Here is a tiny trained network, its code and every weight. The questions are about switching its units off for an input and a target symbol, where a switched-off unit gives its printed mean instead of its output.

import numpy as np


def w(rows, s, z=0):
    codes = np.array(rows[::2]) - 128.0
    scale = np.full(codes.shape[1], s)
    scale[-1] = z or s
    return codes * scale


def f(y):
    return y / 2 * (1 + np.tanh(0.7978845608 * (y + 0.044715 * y**3)))


def softmax(a):
    e = np.exp(a - a.max(-1, keepdims=True))
    return e / e.sum(-1, keepdims=True)


def log_softmax(a):
    a = a - a.max(-1, keepdims=True)
    return a - np.log(np.exp(a).sum(-1, keepdims=True))


def net(x, mask):
    ids = ['ΓΔΞΣΦΨαβεζηλμω'.index(c) for c in x.split()]
    T = len(ids)
    res = E[ids] + P[:T]
    q, k, v = (res @ M[0].T for M in (Q, K, V))
    z = softmax(np.where(np.tri(T) > 0, q @ k.T / 3**0.5, -1e9)) @ v
    res = res + np.where(mask[0], z, O[0][:, -1]) @ O[0][:, :-1]
    y = f(res @ A[0][:, :-1].T + A[0][:, -1])
    res = res + np.where(mask[1:9], y, B[0][:, -1]) @ B[0][:, :-1]
    return log_softmax(res[-1] @ U[:, :-1].T + U[:, -1])


Q, K, V, O, A, B = {}, {}, {}, {}, {}, {}
E = w([
[112,61,133],'Γ',
[69,86,69],'Δ',
[143,178,115],'Ξ',
[129,91,75],'Σ',
[56,162,157],'Φ',
[133,131,76],'Ψ',
[83,79,178],'α',
[114,112,136],'β',
[2,111,96],'ε',
[163,123,116],'ζ',
[148,145,146],'η',
[143,172,178],'λ',
[164,129,174],'μ',
[136,84,133],'ω',
],0.021)
P = w([
[233,137,54],'0',
[173,172,23],'1',
[175,115,69],'2',
[171,30,116],'3',
[196,148,62],'4',
[228,214,2],'5',
[173,57,69],'6',
[148,17,108],'7',
],0.0023)
Q[0] = w([
[164,39,2],'H0',
[49,19,199],'H0',
[36,235,45],'H0',
],0.0049)
K[0] = w([
[82,205,252],'H0',
[203,255,71],'H0',
[196,39,213],'H0',
],0.0049)
V[0] = w([
[189,34,8],'H0',
[161,254,67],'H0',
[254,97,191],'H0',
],0.0091)
O[0] = w([
[160,57,36,148],'H0',
[177,239,74,151],'H0',
[246,121,184,2],'H0',
],0.011,0.0027)
A[0] = w([
[50,144,152,166],'N0',
[115,146,187,158],'N1',
[131,160,43,15],'N2',
[217,90,130,201],'N3',
[90,63,33,92],'N4',
[149,193,194,70],'N5',
[176,175,254,254],'N6',
[119,142,174,165],'N7',
],0.0076,0.0032)
B[0] = w([
[191,162,94,216],'N0',
[100,158,117,142],'N1',
[201,182,178,171],'N2',
[116,16,66,158],'N3',
[206,173,254,254],'N4',
[61,81,65,147],'N5',
[63,88,2,201],'N6',
[103,151,115,140],'N7',
],0.011,0.0049)
U = w([
[160,22,159,89],'Γ',
[201,122,220,138],'Δ',
[178,160,47,254],'Ξ',
[255,63,141,78],'Σ',
[13,189,129,51],'Φ',
[240,109,114,52],'Ψ',
[11,38,180,220],'α',
[139,75,129,80],'β',
[63,211,246,130],'ε',
[230,52,77,123],'ζ',
[141,80,63,87],'η',
[60,106,50,47],'λ',
[118,37,55,109],'μ',
[180,26,121,71],'ω',
],0.006,0.0078)

Each question gives the input, a string of symbols that net reads in full, and the target symbol t.
The units are the heads (3 rows each of Q, K, V and O) and the neurons (one row each of A and B). Each row of codes is followed by its name. A weight is (code - 128) times the scale printed after its matrix; where a second scale follows, it is the last column's (O, A, B and U).
mask holds one flag per unit, heads first, then neurons. A switched-off unit (its flag False) gives its mean, the last column of its rows in O or B, instead of its output. The means were averaged over made-up inputs and are rounded, as every weight is.
A unit's drop is (log p(t) with every unit on - log p(t) with that unit switched off) / (log p(t) with every unit on - log p(t) with every unit switched off).
The circuit of an input: a set's keep is (log p(t) with only the set's units on - log p(t) with every unit switched off) / (log p(t) with every unit on - log p(t) with every unit switched off). Starting from all 9 units, units are removed one at a time, each time the one whose removal leaves the highest keep (on an exact tie, the one counted first), for as long as the keep stays at least 0.8.
circuit, biggest first: the units of the circuit, biggest drop first
unit that matters most: the unit with the biggest drop
k most important neurons: the k neurons with the biggest drops, biggest first
drop of u: that unit's drop, to one decimal
input ε ε α, target ε: unit that matters most -> N4
input Φ Ξ Ξ β Ξ Ξ ε, target Ξ: circuit, biggest first -> H0, N0
input μ μ λ, target μ: circuit, biggest first -> N6, H0, N5
input μ Ξ λ, target λ: circuit, biggest first -> N6, H0, N5, N4
input Ξ Δ α ε, target ε: circuit, biggest first -> N4, N6
input ε ε Ξ, target ε: circuit, biggest first -> H0, N4, N6
input Ξ Ξ Ξ Σ Ξ Ξ Φ, target Ξ: 2 most important neurons -> N4, N0
input Ξ Ξ Δ ε, target Ξ: drop of H0 -> 0.6
input α ε α α Ξ, target α: drop of H0 -> 0.8
input Ξ Δ ε, target ε: drop of H0 -> 0.1
input Γ α α ε μ, target α: drop of N5 -> 0.0
